How the units are linked:
PM vi JQ
PM vu MQ
PM ri QJ
GG vi ML
GG vu LS
GG ri DN
QT vi LG
QT vu HH
QT ri LB
RL vi CL
RL vu PN
RL ri SN
BG vi CR
BG vu LD
BG ri QQ
GR vi PC
GR vu PB
GR ri QP
HR vi PH
HR vu DT
HR ri CM
TN vi MG
TN vu QG
TN ri BT
BQ vi MS
BQ vu QS
BQ ri RN
GM vi MT
GM vu DJ
GM ri RM
MN vi LJ
MN vu HM
MN ri GL
QQ vi PR
QQ vu DQ
QQ ri PJ
FP vi MN
FP vu SF
FP ri DJ
NR vi FL
NR vu QN
NR ri HJ
PH vi QR
PH vu JB
PH ri GH
MD vi HS
MD vu RH
MD ri JL
CZ vi JL
CZ vu DR
CZ ri RL
FL vi BD
FL vu JJ
FL ri LZ
FD vi ZC
FD vu TT
FD ri HF
DR vi PM
DR vu JL
DR ri PN
JL vi MQ
JL vu PM
JL ri CL
TM vi HP
TM vu MH
TM ri SF
QR vi TZ
QR vu SM
QR ri JN
DP vi RP
DP vu GQ
DP ri GR
SG vi ZT
SG vu QP
SG ri FF
MS vi SG
MS vu QM
MS ri MH
LB vi RJ
LB vu PG
LB ri PH
SZ vi DN
SZ vu DM
SZ ri NB
DJ vi GL
DJ vu MT
DJ ri GG
PJ vi CH
PJ vu SQ
PJ ri MG
MG vi FH
MG vu LF
MG ri TL
PB vi HF
PB vu PC
PB ri ZT
SF vi HM
SF vu MN
SF ri MT
JQ vi MD
JQ vu ZG
JQ ri CZ
JN vi DT
JN vu HR
JN ri GS
HS vi HJ
HS vu CF
HS ri MQ
MQ vi ZG
MQ vu JQ
MQ ri BP
GS vi BL
GS vu CM
GS ri NM
CM vi GH
CM vu BL
CM ri BG
MB vi SC
MB vu PP
MB ri BD
CJ vi PB
CJ vu GR
CJ ri SG
CH vi JR
CH vu GJ
CH ri FH
RT vi QG
RT vu TN
RT ri JF
CR vi GS
CR vu FM
CR ri PR
QM vi QP
QM vu SG
QM ri HP
GQ vi FD
GQ vu RP
GQ ri PB
PN vi QJ
PN vu CL
PN ri QT
NG vi ZL
NG vu JH
NG ri RP
HM vi RN
HM vu LJ
HM ri ZN
PP vi ZH
PP vu SC
PP ri ZS
RH vi CF
RH vu HS
RH ri PM
TG vi MB
TG vu NZ
TG ri FL
ZG vi RH
ZG vu MD
ZG ri DR
ZN vi FP
ZN vu BB
ZN ri TC
JP vi JH
JP vu NG
JP ri GQ
DM vi CQ
DM vu DN
DM ri CT
PR vi NM
PR vu TJ
PR ri CH
HH vi HG
HH vu LG
HH ri PG
CL vi BP
CL vu QJ
CL ri HH
BL vi HZ
BL vu GH
BL ri LD
LD vi FM
LD vu CR
LD ri DQ
PG vi PQ
PG vu RJ
PG ri JB
CF vi SR
CF vu HJ
CF ri JQ
DQ vi TJ
DQ vu PR
DQ ri SQ
QN vi JJ
QN vu FL
QN ri SR
BF vi NR
BF vu FS
BF ri HS
ML vi GM
ML vu TC
ML ri FC
RM vi LS
RM vu GG
RM ri DM
JB vi SM
JB vu QR
JB ri HZ
QS vi QM
QS vu MS
QS ri TM
FC vi RM
FC vu CG
FC ri TD
JJ vi ZS
JJ vu BD
JJ ri BF
FF vi QS
FF vu BQ
FF ri LJ
LF vi MF
LF vu FH
LF ri RF
HP vi BQ
HP vu FF
HP ri HM
QJ vi CZ
QJ vu BP
QJ ri LG
HZ vi HR
HZ vu JN
HZ ri FM
FS vi QN
FS vu NR
FS ri CF
TT vi JP
TT vu ZC
TT ri JZ
NL vi TD
NL vu MP
NL ri PZ
HG vi PN
HG vu RL
HG ri PQ
SL vi RF
SL vu TL
SL ri NG
DN vi FC
DN vu CQ
DN ri NL
GJ vi QQ
GJ vu JR
GJ ri MF
ZF vi MZ
ZF vu PZ
ZF ri MB
MH vi FF
MH vu HP
MH ri MN
NZ vi PP
NZ vu MB
NZ ri JJ
CQ vi CG
CQ vu FC
CQ ri MP
JZ vi GQ
JZ vu DP
JZ ri CJ
BT vi TL
BT vu SL
BT ri JP
NB vi NL
NB vu CT
NB ri TP
RP vi TT
RP vu FD
RP ri PC
PQ vi QT
PQ vu SN
PQ ri SM
LJ vi TM
LJ vu RN
LJ ri BB
SM vi LB
SM vu TZ
SM ri HR
PC vi JZ
PC vu HF
PC ri CD
RF vi TN
RF vu RT
RF ri ZL
MP vi SZ
MP vu TD
MP ri MZ
CD vi CJ
CD vu GF
CD ri MS
GH vi JN
GH vu HZ
GH ri CR
RR vi SQ
RR vu PJ
RR ri QG
CT vi MP
CT vu NL
CT ri ZF
MF vi PJ
MF vu RR
MF ri TN
BP vi DR
BP vu CZ
BP ri HG
RN vi MH
RN vu TM
RN ri FP
MZ vi NB
MZ vu CP
MZ ri SC
SC vi TP
SC vu ZH
SC ri FG
BD vi FG
BD vu ZS
BD ri FS
HJ vi LZ
HJ vu SR
HJ ri ZG
CP vi CT
CP vu NB
CP ri ZH
LG vi RL
LG vu HG
LG ri RJ
ZL vi BT
ZL vu JF
ZL ri TT
HF vi DP
HF vu JZ
HF ri GF
JF vi SL
JF vu BT
JF ri ZC
GL vi BB
GL vu ZN
GL ri ML
TZ vi PG
TZ vu LB
TZ ri DT
SN vi HH
SN vu QT
SN ri TZ
ZT vi GF
ZT vu CD
ZT ri QS
SR vi BF
SR vu LZ
SR ri MD
ZS vi TG
ZS vu FG
ZS ri NR
FG vi NZ
FG vu TG
FG ri QN
FH vi RR
FH vu MF
FH ri RT
LZ vi FS
LZ vu BF
LZ ri RH
GF vi GR
GF vu CJ
GF ri QM
BB vi SF
BB vu FP
BB ri GM
FM vi CM
FM vu GS
FM ri TJ
CG vi GG
CG vu RM
CG ri SZ
JR vi DQ
JR vu QQ
JR ri RR
TC vi DJ
TC vu GM
TC ri CG
SQ vi GJ
SQ vu CH
SQ ri LF
ZH vi ZF
ZH vu TP
ZH ri TG
DT vi JB
DT vu PH
DT ri BL
TJ vi BG
TJ vu NM
TJ ri GJ
JH vi JF
JH vu ZL
JH ri FD
NM vi LD
NM vu BG
NM ri JR
TL vi RT
TL vu RF
TL ri JH
LS vi TC
LS vu ML
LS ri CQ
TP vi PZ
TP vu ZF
TP ri NZ
PZ vi CP
PZ vu MZ
PZ ri PP
MT vi ZN
MT vu GL
MT ri LS
QG vi LF
QG vu MG
QG ri SL
QP vi CD
QP vu ZT
QP ri BQ
RJ vi SN
RJ vu PQ
RJ ri QR
TD vi DM
TD vu SZ
TD ri CP
ZC vi NG
ZC vu JP
ZC ri DP

In the rows, 500 means zero.

The rows follow the links: the fewer symbols apart two units are, the more alike their rows tend to be.

Rows of some units; one shown again gets a slightly different row:
GM
314	274	366	402	277	612	372	443	275	815	176	617	235	690	345	64	229	515	516	346	272	295	154	208	151	517	648	287	261	317	738	369	680	352	596	717	526	352	292	294	651	394	596	612	641	305	546	402	845	528	300	266	679	237	351	265	828	458	352	475	301	599	439
JF
596	241	663	141	338	313	661	274	317	357	469	353	818	658	474	672	298	270	513	690	329	756	939	487	932	513	315	340	795	364	199	398	280	391	363	661	521	694	770	338	334	434	674	361	382	356	739	614	284	522	352	682	263	350	295	806	256	364	685	284	342	308	455
PB
487	101	589	78	201	385	575	246	178	560	269	429	654	773	380	402	130	269	526	591	190	634	714	297	714	520	414	216	644	253	347	321	393	297	430	802	543	597	627	205	419	365	731	433	475	240	767	560	498	547	230	537	387	193	196	652	469	338	588	276	224	361	407
PJ
667	435	691	291	493	311	686	369	493	232	657	330	859	503	559	859	497	318	496	711	498	792	988	640	988	497	283	498	834	498	161	494	253	501	353	505	501	706	798	493	296	499	571	353	332	499	634	633	171	503	497	760	239	534	432	840	154	424	708	355	501	306	496
CQ
312	399	328	528	371	653	338	538	367	815	244	649	176	618	378	71	342	598	509	307	360	243	58	250	64	511	682	373	200	390	803	418	728	410	633	635	522	304	240	374	685	440	530	638	673	382	459	373	866	514	379	235	733	334	445	190	862	511	313	555	386	651	460
SL
620	274	685	161	359	309	666	281	351	329	501	341	831	633	490	718	323	274	507	698	349	769	955	518	951	511	300	363	803	383	182	410	275	393	355	638	517	694	779	359	317	440	662	357	361	379	725	628	251	523	377	708	256	378	312	815	241	371	692	294	375	297	461
TL
625	291	681	173	371	312	665	286	361	323	517	342	842	620	492	735	348	274	512	692	364	774	963	526	963	512	302	377	814	396	182	425	265	414	363	633	514	698	778	373	312	442	650	364	368	388	718	616	248	518	378	697	252	400	320	816	229	375	702	305	378	304	466
HJ
458	851	369	913	740	659	375	752	752	527	647	611	251	271	589	459	810	741	477	359	768	301	164	620	166	482	638	739	267	708	733	658	667	665	601	240	462	357	298	733	632	614	288	606	578	723	233	400	608	458	726	382	679	735	775	269	630	656	353	728	729	673	579
JH
595	217	666	124	314	315	654	267	301	377	434	352	812	679	454	641	269	256	512	669	309	749	913	446	913	515	321	317	774	342	211	390	301	372	373	688	528	677	746	318	335	417	687	370	392	338	742	619	304	531	322	662	285	331	278	793	286	355	672	278	327	314	454
MP
316	477	306	611	437	676	325	575	426	798	290	661	148	565	404	103	413	638	509	296	428	215	26	293	23	499	696	431	185	442	826	466	735	444	647	570	514	298	214	434	697	465	483	643	663	439	413	369	850	508	440	238	747	394	501	170	855	539	303	595	442	677	476
NG
579	203	653	109	307	317	646	255	285	393	420	359	798	690	447	622	258	263	514	672	285	741	900	441	895	518	322	302	774	334	228	380	299	360	374	700	525	664	740	305	349	407	689	369	391	330	750	613	317	526	317	660	290	311	269	781	294	361	673	273	313	307	443
GJ
676	484	693	350	536	317	684	396	540	214	683	331	859	464	571	889	541	343	494	708	538	790	978	673	977	498	295	544	829	533	163	531	266	529	350	454	499	706	787	531	293	511	541	354	338	533	608	636	155	492	533	766	248	574	468	834	151	447	699	382	536	312	510
TG
372	693	309	810	608	696	320	696	611	697	470	664	146	401	497	249	635	721	489	293	615	216	29	460	38	493	706	600	183	585	835	561	735	575	641	389	486	294	216	605	677	552	366	643	638	601	290	377	770	486	603	274	751	586	658	175	777	618	292	694	604	703	527
TT
561	173	642	98	267	340	635	256	255	431	386	375	764	725	428	568	213	263	520	654	255	713	866	399	856	514	349	272	749	305	241	363	322	344	387	742	535	649	718	283	363	391	706	388	418	294	748	591	365	532	287	628	312	273	235	752	342	346	657	272	280	316	434
CG
311	367	335	496	342	649	348	516	342	822	226	648	191	633	375	62	315	581	513	323	344	248	79	247	89	510	670	345	217	376	789	411	714	405	631	653	524	324	251	356	676	427	547	633	667	359	483	390	861	521	367	236	723	303	414	201	854	494	320	540	355	637	463
MD
496	876	398	921	776	634	400	755	799	482	705	590	302	235	606	545	845	726	474	386	790	343	229	680	234	475	618	769	326	742	688	663	632	694	583	212	455	390	337	771	597	629	267	584	549	752	234	431	543	460	757	432	644	780	797	320	573	655	392	730	764	650	580
BB
327	215	390	314	234	570	398	396	223	800	158	594	300	738	345	81	178	474	521	383	224	339	229	185	238	517	619	246	324	286	687	342	634	323	583	770	535	379	331	246	621	385	634	581	629	271	602	420	811	534	271	289	642	203	308	318	801	422	382	427	250	567	419
NR
418	788	340	885	695	676	353	738	706	615	565	647	197	322	551	359	736	739	491	318	705	248	92	555	94	489	674	688	225	662	781	620	709	623	630	301	471	317	253	684	662	590	310	626	606	664	258	388	687	466	687	326	709	685	742	209	707	648	317	721	677	691	555
PC
494	108	588	77	211	372	585	249	196	535	283	411	677	777	381	417	140	282	527	602	198	632	737	299	730	525	401	217	659	256	334	318	380	305	428	795	536	601	644	212	415	368	725	424	462	241	761	569	478	533	230	554	377	201	198	667	449	335	600	274	227	349	409
SG
426	96	524	110	176	443	523	270	168	661	198	479	538	799	350	266	98	321	524	533	167	535	562	216	558	525	482	177	537	233	465	307	478	288	490	833	549	523	537	194	491	345	723	479	530	218	730	520	616	548	200	449	472	160	194	532	594	346	523	307	194	423	410
TZ
660	819	591	727	781	443	580	622	793	213	839	424	670	236	661	900	846	554	479	596	795	639	728	816	713	475	398	768	653	736	343	663	383	698	434	211	462	593	633	774	398	627	346	427	381	741	368	559	207	458	747	676	382	810	719	648	235	592	598	591	763	464	571
CP
324	541	308	672	482	695	317	607	477	776	337	670	133	517	437	127	477	670	499	285	477	208	12	340	14	499	706	485	172	485	832	490	743	492	648	522	503	285	207	482	702	492	442	653	667	488	372	362	843	508	481	246	759	442	541	153	842	560	289	630	483	688	491
RL
602	893	495	863	822	533	501	708	845	306	824	494	502	201	659	781	899	652	478	502	842	500	504	782	506	477	494	813	496	767	502	688	502	717	500	169	463	498	501	816	484	648	284	498	449	783	279	494	341	458	795	578	498	843	801	501	369	638	502	672	808	552	599
LS
313	320	342	444	312	626	354	476	311	823	206	633	216	672	358	56	274	548	509	337	311	270	111	222	121	514	665	322	234	344	771	389	691	365	621	689	530	336	268	318	669	414	571	622	654	341	516	388	858	523	324	255	696	290	386	229	841	473	326	509	332	620	448
FH
654	392	700	262	459	305	677	340	465	248	608	331	858	527	537	829	459	311	504	715	459	797	989	613	986	502	290	459	833	471	159	474	255	478	351	537	498	714	799	466	298	487	596	350	338	470	667	638	188	507	464	737	241	490	396	848	175	409	705	338	466	301	495
CH
675	462	687	333	524	320	677	385	532	218	678	336	865	474	570	880	535	343	504	715	528	786	992	670	973	495	295	525	822	511	165	515	257	515	344	471	495	705	784	522	296	515	551	351	333	518	613	636	148	496	513	755	243	567	449	844	152	438	712	374	521	309	501
CF
465	860	378	911	760	647	381	762	767	522	660	615	263	255	585	478	813	742	483	356	770	309	181	633	186	480	634	748	276	715	720	648	660	677	600	238	468	370	307	748	626	617	283	598	570	722	231	415	601	470	739	397	669	750	784	270	620	657	361	733	742	673	568
TD
313	454	325	596	416	675	328	567	411	801	272	651	149	578	408	93	398	630	508	289	414	218	36	282	29	505	705	418	190	430	825	450	738	447	639	588	518	300	218	423	697	465	484	640	669	424	420	360	865	511	425	230	746	381	489	172	858	536	296	595	428	673	473
HP
372	122	466	182	190	496	471	315	169	728	160	531	440	788	325	162	107	381	521	466	169	448	411	192	419	529	535	192	444	241	552	313	537	287	522	819	544	458	451	205	547	355	703	523	579	224	684	477	710	546	208	377	535	157	221	439	685	371	456	351	207	483	406
FP
339	199	402	299	227	570	407	383	222	791	159	580	307	757	339	83	176	462	526	392	221	355	254	182	253	519	613	244	335	277	674	333	628	323	578	775	541	396	344	237	618	372	644	578	622	263	614	442	797	539	256	306	637	189	288	322	776	416	390	423	238	552	419
HH
618	872	528	825	822	508	526	695	829	271	840	470	550	200	659	825	892	622	476	531	835	543	575	798	566	473	470	812	554	761	447	687	464	713	467	171	459	537	539	797	457	646	294	476	426	779	303	520	296	452	793	612	452	849	780	554	326	629	530	651	799	523	601
JL
531	899	434	915	807	589	435	746	825	406	768	551	388	203	640	650	888	707	468	435	822	406	344	733	345	475	569	810	397	761	607	691	583	711	550	183	459	429	400	806	550	644	272	543	503	777	244	456	450	457	784	494	580	827	805	385	492	652	431	713	789	614	595
PH
676	773	617	661	757	415	604	583	760	193	834	393	723	272	660	923	810	506	480	626	761	678	794	808	792	485	379	743	696	704	298	640	345	662	415	249	471	625	676	738	357	607	379	408	363	716	414	574	179	459	731	713	336	788	682	704	201	571	622	549	734	423	568
CM
685	668	657	535	683	368	641	520	686	178	797	361	789	333	634	943	714	439	485	667	688	725	895	780	888	485	331	669	759	641	231	606	298	619	378	321	476	671	735	672	331	580	439	377	337	654	486	608	146	473	665	751	287	726	611	771	156	525	668	488	668	372	560
ZN
335	223	382	336	248	583	392	404	232	814	161	603	293	733	330	81	193	475	521	370	231	323	211	188	219	523	622	255	309	292	702	351	642	323	587	759	529	374	325	257	623	389	624	591	639	284	587	425	816	532	266	279	649	211	307	301	803	434	379	448	270	572	425
SN
622	865	541	798	809	485	543	675	827	254	842	463	587	212	668	850	884	603	480	549	827	572	618	804	615	472	446	803	571	757	420	682	441	716	466	188	452	543	571	801	444	643	311	460	415	777	319	526	267	454	783	639	441	843	760	590	287	619	554	636	795	497	598
QT
623	873	537	815	810	498	534	680	831	268	839	467	573	211	671	844	885	609	472	541	822	553	598	807	597	476	454	802	564	759	439	686	446	713	455	179	459	540	564	803	449	646	302	462	415	774	314	525	285	458	784	629	452	841	766	562	312	627	542	643	794	507	587
HR
674	740	623	628	731	397	619	569	733	185	834	385	743	286	657	935	786	485	474	628	743	697	822	796	827	478	360	727	722	695	276	640	336	656	401	276	464	639	692	721	368	608	391	394	355	704	439	591	168	463	720	723	327	770	663	731	175	551	645	532	716	413	571
ZS
378	724	319	841	629	693	328	706	637	674	497	657	160	376	514	281	657	731	482	303	639	230	38	480	46	488	699	635	182	607	817	574	724	584	640	360	480	305	222	631	685	563	346	645	631	615	281	371	745	484	626	290	740	606	684	178	771	623	296	699	631	705	536
DQ
679	533	681	398	576	336	682	418	581	194	715	332	847	435	591	906	592	369	492	703	585	773	963	702	960	495	299	572	818	564	170	547	262	552	351	420	488	705	791	580	292	531	523	357	337	568	577	634	142	482	566	765	241	617	502	833	142	472	698	407	568	328	523
FS
429	800	345	897	700	670	358	738	708	597	584	637	210	312	554	386	747	738	478	334	714	262	106	566	98	486	671	700	229	669	770	617	704	643	614	289	473	329	259	703	661	585	307	619	603	684	246	392	671	480	682	340	705	694	743	221	693	645	331	726	695	687	554
FF
384	117	473	173	180	497	467	304	156	720	165	518	453	796	329	182	103	363	520	471	172	456	432	196	433	516	527	196	458	240	551	315	530	287	514	827	539	471	467	188	536	346	701	517	566	219	700	481	696	545	200	393	530	157	224	457	663	365	471	346	197	470	404
BT
613	250	673	153	351	310	667	285	340	342	484	347	831	638	480	691	303	262	514	693	343	768	945	495	941	511	302	349	803	380	191	399	275	397	366	657	523	686	766	358	326	424	662	364	367	368	728	614	265	519	356	700	266	372	301	811	246	369	688	290	368	295	455
HG
604	889	513	847	822	522	510	711	833	298	826	493	517	199	665	802	899	639	472	511	839	516	519	801	523	479	489	810	515	764	480	696	486	723	485	172	452	512	516	811	479	653	288	497	434	778	280	504	323	456	802	594	494	848	790	514	354	635	514	670	801	542	596
RM
316	353	340	486	338	641	349	504	326	813	215	639	191	650	373	66	296	576	521	318	322	249	91	228	87	515	678	345	226	361	778	401	695	389	624	666	522	329	257	348	674	429	554	633	662	350	501	388	859	523	348	241	720	294	405	214	856	482	331	523	352	638	448
DM
318	429	326	566	398	659	335	546	388	802	259	650	158	594	391	82	377	608	507	303	390	234	38	269	54	510	690	395	198	418	820	439	729	422	646	610	507	299	221	403	695	450	502	638	669	405	449	385	866	515	403	240	731	353	467	186	866	520	301	577	399	661	465
JR
676	501	686	364	553	314	677	409	556	202	689	332	854	455	581	888	564	347	497	694	548	788	980	689	975	496	287	554	822	539	166	525	260	536	348	451	498	701	791	550	299	523	540	352	325	542	597	628	151	490	547	762	247	589	490	836	147	454	705	393	546	324	509

Each walk starts at a row. The symbols on each line, taken left to right, move it on to the next unit.
Each answer is a row, close to the row of the unit it stands for.
start 689	604	671	469	638	349	667	472	646	188	761	350	814	383	614	923	667	410	485	689	642	764	938	749	926	497	317	631	789	611	211	582	283	586	359	353	478	691	766	623	309	566	475	364	333	619	530	620	137	474	624	761	271	682	563	799	141	504	688	449	629	350	534
vu vu vi vu -> 693	684	649	557	688	370	640	527	705	183	805	370	777	326	642	933	736	448	482	660	702	725	886	791	880	485	336	687	754	661	237	611	310	629	387	313	469	664	729	672	327	588	421	376	339	664	476	599	151	475	678	741	298	729	616	764	153	529	659	498	670	388	554
ri vu vi -> 693	665	661	526	669	363	651	503	675	176	790	354	804	344	628	933	703	427	487	680	677	737	906	774	897	480	331	668	777	643	222	599	293	614	378	320	482	670	738	666	323	580	445	372	341	648	497	607	141	474	649	754	286	710	592	775	143	518	672	475	661	366	557
start 685	694	644	573	708	381	631	536	710	185	809	375	776	313	645	940	746	459	480	659	709	723	867	792	863	479	346	697	746	668	250	616	310	637	389	294	463	657	716	696	343	590	417	392	345	683	470	596	147	463	686	741	300	731	633	753	167	538	659	507	688	382	555
ri vu ri vu -> 688	569	673	444	610	340	671	453	618	186	745	343	835	395	603	918	633	389	492	701	615	765	949	720	944	489	303	606	804	590	187	562	273	571	369	388	484	688	767	607	311	552	489	358	333	597	549	622	135	480	600	750	257	646	543	813	139	488	700	440	609	344	532
vi vi ri -> 690	565	684	425	595	338	667	447	602	202	741	338	833	403	600	920	621	379	490	700	596	776	962	725	953	496	310	596	800	586	181	558	261	564	360	396	486	696	783	595	305	544	495	357	327	584	565	621	142	485	589	766	253	644	532	812	138	479	696	422	599	340	527
start 339	605	310	735	529	691	315	650	532	745	389	670	144	471	450	165	541	694	502	294	526	203	6	381	12	493	708	533	170	519	837	517	755	524	651	472	493	288	202	527	702	513	408	648	660	523	334	365	828	492	529	245	761	504	588	153	836	588	293	656	529	703	515
vu -> 329	591	313	715	522	682	314	644	525	751	369	668	137	482	452	157	519	683	499	288	514	203	4	376	18	507	717	522	169	525	833	515	749	511	646	488	494	291	205	520	706	509	422	652	664	514	356	363	820	499	512	242	764	484	588	157	837	576	280	653	516	698	509
vu vi vu -> 327	517	312	662	468	688	318	613	463	783	320	669	138	525	436	120	456	658	500	286	460	211	11	329	18	509	703	462	177	473	838	479	741	478	656	530	505	298	206	467	701	485	454	658	663	464	382	369	850	508	468	245	761	436	535	159	845	560	292	621	475	687	495
start 374	126	465	192	183	513	465	331	169	751	156	544	425	790	332	159	119	389	526	448	168	434	392	193	388	524	541	197	428	240	570	317	553	287	537	820	542	446	432	201	559	354	690	532	583	218	687	481	728	544	215	369	556	169	233	421	700	383	450	360	207	490	410
vi vi vu vu -> 414	93	507	127	172	461	518	274	156	669	180	481	521	806	348	249	102	339	533	516	158	516	524	226	527	517	486	188	520	228	482	303	474	282	489	832	552	512	515	189	507	346	724	493	543	215	726	502	637	540	202	433	489	155	202	516	607	356	518	308	194	436	403
ri ri vi -> 358	144	440	223	198	528	441	336	181	765	151	550	384	785	330	129	125	413	534	444	190	404	353	186	354	524	564	204	394	245	600	319	569	292	542	811	533	430	408	207	572	358	679	552	597	229	656	461	738	542	228	354	573	169	245	392	727	379	436	380	216	510	409
start 648	835	567	747	789	458	574	644	804	227	848	438	629	213	664	881	857	576	473	566	806	614	682	823	676	474	421	792	622	744	373	670	409	701	444	198	467	580	611	782	410	633	331	449	390	754	355	546	230	462	764	664	406	825	741	621	263	602	576	607	777	482	578
vi vi vu vu -> 610	892	526	834	819	508	522	694	830	289	832	481	539	201	671	806	895	624	468	528	832	528	550	808	558	476	478	817	533	766	457	697	479	713	493	169	457	520	526	808	470	644	295	476	439	792	304	514	316	452	789	605	472	842	777	531	337	635	532	659	803	537	594
ri vu ri -> 667	806	599	720	772	435	587	619	786	203	850	419	683	249	664	905	846	539	469	600	779	644	731	811	735	479	403	761	660	726	325	660	375	680	427	219	465	602	647	764	393	629	347	425	378	743	373	560	201	454	751	694	378	814	717	669	223	582	606	590	759	451	583
start 681	723	632	608	712	386	631	561	727	180	818	381	754	292	650	934	773	477	470	647	734	704	837	801	840	487	350	720	733	685	259	633	325	649	400	270	474	642	705	719	346	610	397	395	352	688	445	592	160	465	703	730	324	755	657	744	170	550	648	519	707	402	561
vi vi -> 668	782	611	675	755	418	600	592	778	198	842	403	705	263	654	922	815	524	477	625	766	663	778	812	776	479	388	751	685	716	307	647	359	671	409	237	461	609	664	741	375	616	362	419	367	724	404	578	184	463	734	700	356	796	699	689	205	575	624	560	741	435	574
vi vu vu vi -> 634	839	557	769	797	465	556	657	808	240	847	442	620	222	671	874	878	579	468	567	812	590	667	819	658	469	426	787	598	749	387	682	420	696	453	192	462	569	603	793	420	641	323	443	392	759	336	541	247	457	772	655	411	829	748	609	272	603	573	615	779	495	582
start 513	886	412	919	794	616	415	753	810	454	724	579	334	225	616	587	869	718	483	399	810	372	273	705	269	477	598	788	350	746	650	673	611	697	566	195	459	403	362	781	586	638	272	570	526	756	225	439	516	459	771	458	615	802	798	348	540	670	400	721	774	637	588
ri ri vi -> 578	901	485	878	822	546	487	724	842	342	811	521	465	200	659	744	898	674	467	479	840	474	456	775	463	474	521	811	474	764	529	696	518	712	514	172	454	480	471	807	501	655	271	510	466	787	272	482	372	452	803	555	521	846	803	470	402	644	486	695	805	574	594
vu vu ri ri -> 629	857	553	786	807	474	555	672	816	245	842	452	597	216	667	858	882	594	473	556	823	580	642	815	633	476	444	803	595	752	403	684	429	704	463	188	461	555	586	791	436	637	317	457	411	772	332	543	259	455	785	649	423	841	759	598	281	613	568	630	789	498	584
start 358	666	314	783	580	695	323	679	587	712	439	664	150	421	488	219	603	718	491	286	591	208	15	433	21	497	704	581	173	568	833	548	740	563	647	409	485	289	211	581	690	539	373	652	644	569	317	360	787	486	579	263	749	556	644	154	799	609	291	678	571	706	521
vu ri vu ri -> 404	779	334	869	678	683	353	731	682	622	555	654	186	323	539	359	717	740	483	311	684	249	79	544	82	487	684	676	217	650	790	606	714	616	632	318	469	322	250	674	665	581	315	624	616	662	257	379	703	476	665	326	726	663	718	204	715	637	316	728	664	695	545
vu vu vi vu -> 372	708	320	829	616	688	328	704	620	683	473	658	162	385	505	262	643	722	489	307	627	225	36	467	33	488	703	621	183	600	824	572	743	582	637	381	476	300	219	612	690	557	354	644	640	608	280	378	763	484	615	287	745	599	675	175	778	621	294	703	613	701	537
